Below is a small trained network, with its code and all its weights. Each question gives an input and a class and asks what happens when units are switched off, that is, made to give their printed mean instead of their output.

import numpy as np


def w(rows, s, z=0):
    codes = np.array(rows[::2]) - 128.0
    scale = np.full(codes.shape[1], s)
    scale[-1] = z or s
    return codes * scale


def f(y):
    return y / 2 * (1 + np.tanh(0.7978845608 * (y + 0.044715 * y**3)))


def log_softmax(a):
    a = a - a.max(-1, keepdims=True)
    return a - np.log(np.exp(a).sum(-1, keepdims=True))


def net(x, mask):
    res = np.array(x, float).reshape(1, 3) / 4 @ E
    y = f(res @ A[0][:, :-1].T + A[0][:, -1])
    res = res + np.where(mask, y, B[0][:, -1]) @ B[0][:, :-1]
    return log_softmax(res[-1] @ U[:, :-1].T + U[:, -1])


A, B = {}, {}
E = w([
[235,198,72,189,221,162,150],'x0',
[93,2,129,229,138,215,222],'x1',
[158,179,215,76,87,210,182],'x2',
],0.0086)
A[0] = w([
[160,185,119,201,161,142,133,110],'neuron 0',
[153,180,94,174,179,207,168,82],'neuron 1',
[135,176,100,117,100,9,120,92],'neuron 2',
[161,144,79,122,207,142,147,122],'neuron 3',
[78,104,72,153,182,64,96,19],'neuron 4',
[105,102,120,133,149,93,208,46],'neuron 5',
[91,97,137,134,68,108,126,39],'neuron 6',
[209,163,155,60,97,110,139,89],'neuron 7',
[134,191,48,199,157,155,145,165],'neuron 8',
[52,110,157,88,94,87,149,80],'neuron 9',
[175,167,102,112,129,72,81,207],'neuron 10',
[100,107,100,163,167,107,63,82],'neuron 11',
[188,166,148,91,52,161,125,105],'neuron 12',
[47,102,120,86,80,133,147,146],'neuron 13',
[91,167,141,121,111,154,152,34],'neuron 14',
[152,126,133,146,128,127,128,35],'neuron 15',
[141,78,101,182,114,211,182,142],'neuron 16',
[58,70,132,131,67,74,129,177],'neuron 17',
[146,98,101,192,139,72,72,85],'neuron 18',
[59,133,88,135,198,87,132,114],'neuron 19',
[127,132,81,55,169,89,88,69],'neuron 20',
[145,146,190,121,141,153,139,254],'neuron 21',
[136,145,209,142,103,209,203,72],'neuron 22',
[163,165,154,151,213,136,121,66],'neuron 23',
[136,23,109,184,142,122,153,108],'neuron 24',
[120,65,106,123,174,142,164,68],'neuron 25',
[54,143,40,164,149,77,155,202],'neuron 26',
],0.012,0.0072)
B[0] = w([
[66,64,143,66,142,142,25,203],'neuron 0',
[103,80,174,46,146,169,55,216],'neuron 1',
[48,128,36,204,51,146,130,215],'neuron 2',
[73,41,193,115,50,137,77,207],'neuron 3',
[63,203,207,180,240,217,148,183],'neuron 4',
[55,209,142,196,113,127,76,141],'neuron 5',
[46,162,207,142,102,123,25,156],'neuron 6',
[92,229,36,169,151,177,113,186],'neuron 7',
[148,22,180,58,83,114,48,242],'neuron 8',
[34,69,156,26,170,134,40,190],'neuron 9',
[169,81,43,145,110,101,129,246],'neuron 10',
[91,186,162,85,216,191,182,175],'neuron 11',
[101,195,84,200,170,206,141,178],'neuron 12',
[130,47,138,64,153,177,72,205],'neuron 13',
[43,185,240,241,152,175,41,127],'neuron 14',
[44,184,187,208,99,119,26,117],'neuron 15',
[100,131,38,198,59,163,178,250],'neuron 16',
[138,76,95,20,151,136,70,231],'neuron 17',
[117,219,165,88,233,182,196,190],'neuron 18',
[168,203,188,109,217,170,196,178],'neuron 19',
[2,180,39,185,97,89,120,185],'neuron 20',
[238,97,96,37,169,186,197,208],'neuron 21',
[112,221,91,211,210,193,144,210],'neuron 22',
[3,110,225,95,114,128,45,178],'neuron 23',
[54,128,34,191,34,114,107,227],'neuron 24',
[52,184,105,215,65,105,121,168],'neuron 25',
[224,161,101,112,209,179,233,229],'neuron 26',
],0.0083,0.011)
U = w([
[80,50,171,90,86,90,10,54],'0',
[70,152,22,246,28,83,100,82],'1',
[138,175,155,152,183,173,178,134],'2',
[236,33,58,84,80,89,189,210],'3',
[122,174,243,247,48,12,118,2],'4',
],0.011,0.0075)

Each question gives the input, the list of numbers given to net, and the class t.
The units are the neurons (one row each of A and B). Each row of codes is followed by its name. A weight is (code - 128) times the scale printed after its matrix; where a second scale follows, it is the last column's (A, B and U).
mask holds one flag per neuron, in row order. A switched-off neuron (its flag False) gives its mean, the last column of its row in B, instead of its output. The means were averaged over made-up inputs and are rounded, as every weight is.
A unit's drop is (log p(t) with every unit on - log p(t) with that unit switched off) / (log p(t) with every unit on - log p(t) with every unit switched off).
The circuit of an input: a set's keep is (log p(t) with only the set's units on - log p(t) with every unit switched off) / (log p(t) with every unit on - log p(t) with every unit switched off). Starting from the 12 units with the biggest drops (on a tie, the unit counted first), units are removed one at a time, each time the one whose removal leaves the highest keep (on an exact tie, the one counted first), for as long as the keep stays at least 0.8.
units of the circuit, in order: the units of the circuit, biggest drop first
most important unit: the unit with the biggest drop
k most important neurons: the k neurons with the biggest drops, biggest first
drop when u is switched off: that unit's drop, to one decimal
input [-3,7,7], class 1: units of the circuit, in order => [neuron 16]
input [-4,5,4], class 1: 2 most important neurons => [neuron 22; neuron 16]
input [8,6,-7], class 0: 4 most important neurons => [neuron 8; neuron 3; neuron 0; neuron 1]
input [7,-2,-7], class 0: 4 most important neurons => [neuron 8; neuron 3; neuron 0; neuron 23]
input [5,4,-2], class 0: 2 most important neurons => [neuron 8; neuron 1]
input [-5,-6,-1], class 1: 3 most important neurons => [neuron 2; neuron 8; neuron 20]
input [0,6,-7], class 2: 2 most important neurons => [neuron 26; neuron 18]
input [2,-3,1], class 3: 4 most important neurons => [neuron 24; neuron 16; neuron 22; neuron 25]
input [1,3,-3], class 3: 2 most important neurons => [neuron 2; neuron 20]
input [6,5,-3], class 0: 2 most important neurons => [neuron 8; neuron 1]
input [2,4,3], class 1: drop when neuron 26 is switched off => 0.7
input [-3,-5,5], class 1: drop when neuron 4 is switched off => 0.2
input [1,-5,5], class 1: drop when neuron 24 is switched off => -0.1
input [4,2,-5], class 2: most important unit => neuron 26
